[-19.0  17.1  -5.0  -0.4  -4.9 -16.3   0.2  16.6  -0.4  -5.0  17.5  -3.1
  -5.3   3.4 -16.7  -0.6  -8.2  37.9   3.2   8.1 -12.9 -10.5   4.6 -38.0
  -0.7 -10.3   4.6   7.8   1.1   0.8  16.1   4.7] : <99> & <60>
[-40.4  19.2  18.4 -25.7  -2.1  -1.6  -6.1  19.1   4.8 -16.6   6.8   1.3
  -0.1  -6.7 -18.8   4.4   1.8  25.2   8.1 -18.0 -31.0   2.0   3.3   0.6
   9.3  13.7   6.9  10.8  25.1  17.9  -4.9   1.8] : <99> & <60>
[-32.5   6.3   9.5 -43.5   0.7  -1.7  -0.5   0.0  -3.1   0.7  17.3  -1.5
  -5.7  -5.3 -17.6   3.6   9.7   8.7  29.1   4.2 -28.8 -10.1  -2.6 -49.5
  37.1   2.5   6.0   9.9  -2.1 -13.8  13.3   0.1] : <87> & <67>
[-33.7  28.4  14.2 -19.5  -2.3  -4.4  -1.9  20.3   6.1  -8.3  19.3  -3.7
   0.4  -6.8 -17.4  -6.1   1.4  17.8  10.1  -8.8 -19.7  -7.6   1.5  -0.5
   8.5  12.8   4.6   6.5  15.4  -2.1   5.1   0.4] : <99> & <60>
[-28.3  15.7  -4.6 -12.4   3.2  -1.0  -4.7  14.7  -8.9 -12.7  23.6   2.2
   1.1  -9.4 -10.1  -1.2  -3.5  31.7  11.7   7.6 -18.4  -2.2   0.4 -41.9
  14.0  -9.8  -1.6   8.4   1.1 -11.0  11.3  -6.2] : <98> & <60>
[-13.2   3.5  15.5 -23.3   0.3  -4.9   9.2   4.7  12.1  -0.6   3.0  -2.9
  -3.5   0.9 -19.6   1.4   8.9 -10.7   1.4 -23.2 -12.4   2.5   1.7  24.7
   1.4   9.2  -2.0   5.4  15.3   6.1   1.2   3.2] : <87> & <64>
[  9.9   8.3  24.8  -2.7   4.8 -12.4  17.1  -5.3  10.6  -3.4  -9.7 -13.5
  -2.6   0.4 -24.5   4.4  -5.3  -7.5 -16.6 -40.1  15.5  17.6   0.1  46.9
   3.1   0.6   5.3   0.1  21.1  27.5 -15.2   0.4] : <87> & <64>
[-18.6  15.6  12.1 -36.2   5.9  -0.9   3.1   3.7  11.7  -2.2   3.4  -7.2
  -6.6   1.0 -25.7  -2.6  11.1 -10.5  10.3 -21.4  -4.9   7.8   0.8   3.8
   2.0  14.0  -5.4  12.2  14.9  -2.4  -3.7   2.0] : <98> & <67>
[-27.2  20.0  -2.4 -27.8  -3.7  -3.9  -1.5  23.5   3.4 -11.6  26.0  -1.6
   1.6  -3.5 -20.2  -1.2  -1.1  39.1  17.0  11.0 -29.6  -5.1   5.0 -50.5
  11.6  -6.6   2.2   9.0  -0.8  -9.0  18.9   2.5] : <98> & <60>
[-71.5  12.3  15.4 -46.6  -3.6  -2.0   0.5  24.6   5.9  -7.8  10.8   6.8
  -4.9 -11.1 -14.9   3.7  16.0   2.9  22.6 -14.6 -30.8 -10.2   5.4  18.3
  21.9  39.1   6.2  12.9  25.4   3.1  -7.7   3.3] : <87> & <59>
[-13.5 -15.0 -16.2   1.2  -2.2   3.9  -7.8  -2.8 -14.4   2.6  -3.6   5.9
   5.7  -8.4  15.2  -6.3   8.2  -2.2  11.9  15.0  -8.2 -22.0   6.3 -12.0
  10.7   8.9   5.2   5.2  -7.6  -5.8   7.9  -3.3] : <90> & <63>
[-18.6  12.5  -1.9  -5.9   0.1  -1.3   5.7  15.7   8.9 -10.5   2.7   0.4
  -5.0  -3.2 -19.4   1.4  -0.1  15.9   3.1 -15.4  -6.9   2.5   2.0  21.9
  -1.5  11.2   2.1   5.1  14.4   9.6  -1.9   1.2] : <99> & <60>
[-48.1  22.2  -6.9 -29.0  -2.8  -2.3  -0.5  16.3   9.9 -12.3  20.8   0.1
  -6.6 -10.0 -34.8  -1.7   3.7  26.7  18.4 -11.8 -17.9 -15.4   6.2  -3.7
  -2.3  21.7  -7.5  10.5  15.5   8.7   0.4   0.0] : <99> & <60>
[  9.0   3.3   2.8   6.9   5.6  -6.5  14.4   5.8   1.0  -9.4   4.7  -4.2
  -0.7   1.0 -34.4  -4.6 -10.3  15.6  -3.7 -19.2   4.7   3.5  -0.4 -38.3
   3.3 -18.1   4.0   0.4  -5.5  12.4  20.6   2.0] : <98> & <64>
[-11.1  -0.8  24.8 -29.6   3.1  -7.8  13.3   5.4   4.8  -9.9  -0.3  -6.5
  -5.7  -3.2 -50.9 -17.9  -0.2   8.9   8.9 -30.8  -2.9  -4.4   2.5 -41.1
  27.9 -16.5   3.9   5.9   7.2  27.8   5.8   3.1] : <87> & <64>
[-23.3  18.5   2.8 -28.4  -4.3  -1.6   0.2  10.5  -0.4  -7.1  18.1  -1.6
  -2.9   0.0 -16.9   0.6   0.6  27.2  11.3  -8.4 -11.1  -3.9  -0.2 -34.6
  15.6   2.6   5.3  19.1   9.2  -1.8   4.6   0.6] : <87> & <64>
[-26.7  19.2   4.8 -26.4   0.1  -8.7  -4.9  16.1   9.4  -6.4  12.9   0.5
   3.3  -4.7 -26.7  -2.2  -1.0   0.5   6.7 -22.1  -8.8  -4.8  10.9  25.9
   6.4  15.0   0.7   9.7  17.0  13.2  -0.4   1.1] : <87> & <60>
[ -2.0  14.3   6.9  16.6  -1.8  -0.3  -2.3  18.0   2.0  -7.6  22.5   3.3
  -1.2   2.5  -7.9   1.9 -14.4  28.0  -4.4   8.1  -9.3   3.6  -0.2 -10.5
   2.7 -30.3  17.3   0.6  -4.7   3.8  18.1   3.7] : <87> & <60>
[-12.6  -2.2   3.0 -27.6   0.0  -6.5   9.3   9.3  -1.8 -11.5   9.5 -16.0
  -9.2  -9.4 -26.9   2.6   6.9  11.2  17.0 -13.7 -11.5  -4.8  -5.8 -56.1
   6.7 -16.1  -2.8   4.2  -4.8   1.5  16.8  -0.6] : <98> & <67>

[ -0.6  -7.9  20.0   3.0  47.7   8.8 -17.1  -2.0  23.6   0.7   0.9  12.1
  16.8 -11.6   8.2   1.7 -13.6  -8.4  10.2  -9.5 -19.1   7.5  12.2   0.0
 -44.3 -14.0  31.1  -7.7 -10.0  -1.7 -10.9   8.0] : <86> & <265>
[ -5.5  24.9  17.7   1.9  20.3  -4.2  -8.3  -8.8  20.7   4.5  -7.1   8.5
  34.8  -5.9  -9.3   1.3  -1.0 -11.6  10.0  -4.6   2.4   4.9  17.3  19.4
 -13.8  -1.7  13.5  12.0 -10.4  -6.3   5.2  -8.9] : <86> & <272>
[ -2.1   6.5  27.2   9.0  52.0  -8.0  -3.9  -9.1  21.4   7.2   2.1   6.5
  28.7  -9.0   5.6  10.0 -32.6  -7.0   8.3  -1.8  -4.2  18.5  22.4 -13.3
 -21.0 -18.5   5.6 -14.8  -8.0   6.7 -27.8  24.1] : <86> & <263>
[ -2.0 -10.4 -17.9   1.8  47.2   5.6   3.9   5.2  11.4   4.5  -0.4  -8.6
 -10.8   6.3 -18.7  -3.9  -2.3   4.9  -1.0   1.6  -6.7 -15.8  13.1   2.1
 -25.1  18.7 -34.4   3.2  -4.0  12.5   6.1  19.8] : <82> & <272>
[ 11.7  -1.8  34.3   3.3  32.4   2.4  -8.6   2.5  28.0   8.2  -1.8  11.0
  16.7 -11.1   0.5   1.6 -11.9 -11.0   1.3 -14.4 -10.9  11.6  17.7   8.9
 -36.9 -23.7  29.0   7.2  -0.4  -6.6 -30.4 -13.9] : <86> & <263>
[ -2.2  -4.6 -23.2  10.2  30.7  -5.4   3.0   2.1   5.2  11.1  -3.2   3.5
 -13.7   2.6 -11.3   9.6  -2.4  -2.9  -3.5   2.6  -5.3 -10.0  12.6  -2.7
 -12.7  10.7 -24.2  13.7  -2.1   7.4   1.3  13.3] : <82> & <272>
[  1.2 -13.5  -5.0   6.8  41.1   2.9 -10.8   1.1   4.0   8.5   0.8   0.6
 -11.5  -4.7 -13.3  -4.8  -7.7   1.1   7.5   4.9  -8.6 -12.2  -4.1   3.8
 -22.5   6.4 -27.2  -2.6 -13.1   1.2  -4.9  21.3] : <82> & <265>
[  8.3  -1.8   2.1   6.7  42.1  -3.0  -5.3   0.9  12.4   3.8   1.8   4.4
  12.7   6.5  -6.4   4.6  -4.4   0.3  10.5   2.0  -8.4  -1.4  15.7   4.5
  -8.3   4.6   3.9  -2.4 -18.6  -1.3   1.3  12.5] : <86> & <272>
[  3.9   2.6   5.1   1.3   6.6   4.5  -6.3   3.2  15.6 -37.8   1.4   4.8
  24.5   0.0  -4.1  -0.2  12.2  -1.2   5.3   0.0   1.0   4.8   3.3   9.4
   6.6  12.4  13.8  16.3  -7.5  -6.8  -0.6 -10.2] : <86> & <272>
[  7.2   0.3  21.6  -1.2  22.2   1.4  -4.5  -2.7  13.6   9.3   2.6  -5.8
  10.1  -4.0  -2.3   1.0 -11.3 -13.3   1.0  -5.2  -2.1   1.5  11.2  -0.8
 -19.4 -17.5  -0.3   3.1   7.5   6.1  -5.0  -9.6] : <86> & <263>
[  8.8   0.4  -2.5   3.9  60.2  -2.0  -1.4   1.2  24.7   9.0   0.8   3.0
  -3.0   2.1 -18.6  -3.6 -11.3   1.5   6.7 -13.6  -9.3  -1.7  18.0   5.7
 -25.6  12.5 -24.1  16.6  -7.5   4.6   4.0   6.6] : <86> & <272>
